Vot: [107 100 142 113 121 178  84 150 125 199  69 153]
lakid: [110 167 115 143  79 128 130 110 115 176 176 109]
Mabad: [110  96 112 116  82 135  87 147 129 169  68 142]
Fak: [158 132 133 158  85 154 134 153 159 102  66 114]
kidu: [110 100 142 113 178 121  87 153 110 143  79 169]
Rav: [152 167 117 142  81 126 131 109 114 171 178 110]
Vati: [158 132 133 158  85 154 134 153 201  98 148 113]
Ruk: [116 152 148 152 164 150  87 163 128 138 163 170]
melof: [104 145 127 106 151 116 115 108  97 169 136 144]
vobe: [158 133 135 158  86 154 133 154 203  98 148 114]
Bituk: [158 135 148 157 189 151 128 163 162  91 157 164]
revub: [109 100 114 115  88 128  88 133 121 171  73 145]
tags:
[108] -> Q_30
[109] -> Q_713
[96] -> Q_166
[121] -> Q_410
[114] -> Q_610
[97] -> Q_362
[113] -> Q_628
[203] -> Q_266
[120] -> Q_919
key melof 8: 
Q_362
[110 100 142 113 178 121  87 153 110 143  79 169]
kidu
after: [162]
[91]
back: [121 178 113 142 100]
kidu
[110 167 115 143  79 128 130 110 115 176 176 109]
lakid
[158 132 133 158  85 154 134 153 159 102  66 114]
Fak
[158 135 148 157 189 151 128 163 162  91 157 164]
Bituk

bar: [123 116 101 127 128]
rilek: [108 130 101 137 111]
madum: [133 134 135 126 151]
Nisot: [ 87 103 101 137 111]
lunu: [151 135 139 122 127]
teda: [ 75 118 151 144 100]
Fud: [140 131 137 125 124]
seto: [133 134 127 127 140]
borem: [130 108  77 123 132]
mebaf: [ 49 102 120 148 100]
kis: [115 119  98 130 137]
zimuv: [134 141 143 128 139]
[130 108  77 123 132]
borem
Table of tags by key:
[108] -> Q_813
[131] -> Q_701
[109] -> Q_624
[130] -> Q_18
[75] -> Q_543
[107] -> Q_535
key rilek 0: 
Q_813

tuzut: [182 196 103  70]
Sez: [152 182 103 129]
tiruz: [151 201 165  97]
where: [151]
tiruz, 0
back: [103 182 152]
Sez
key -> tag
[103] -> Q_165
[164] -> Q_987
[165] -> Q_70
[202] -> Q_577
[104] -> Q_91
[166] -> Q_211
[201] -> Q_280
key tiruz 2: 
Q_70
[151 201 165  97]
tiruz
after: [201]
[165]

vima: [201 200 161 160 166  89 100]
sotil: [205 203 155  60  84  97 178]
begit: [170 124  63  91  50 127  80]
gib: [112 140  98 120 203  77  92]
vaveb: [202 126 171  84  97  60 151]
muzop: [201 138 159 117 124 170 143]
Linan: [206 193 167  68 192 144 126]
bav: [138 201 124 159 117 170 169]
back: [60 97 84]
vaveb
after: [167]
[68]
back: [170 117 159 124 201 138]
bav
after: [200]
[161]
where: [206]
Linan, 0
after: [161]
[160]

muge: [138  94  56  95 133  34]
Giv: [138 133  94  53  52  34]
vemev: [138 133  94  56  51 134]
key -> tag
[94] -> Q_380
[134] -> Q_804
[133] -> Q_659
[93] -> Q_38
key muge 1: 
Q_380
back: [134  51  56]
vemev
after: [52]
[34]
back: [ 34  52  53  94 133]
Giv
after: [95]
[133]
after: [53]
[52]
[138  94  56  95 133  34]
muge

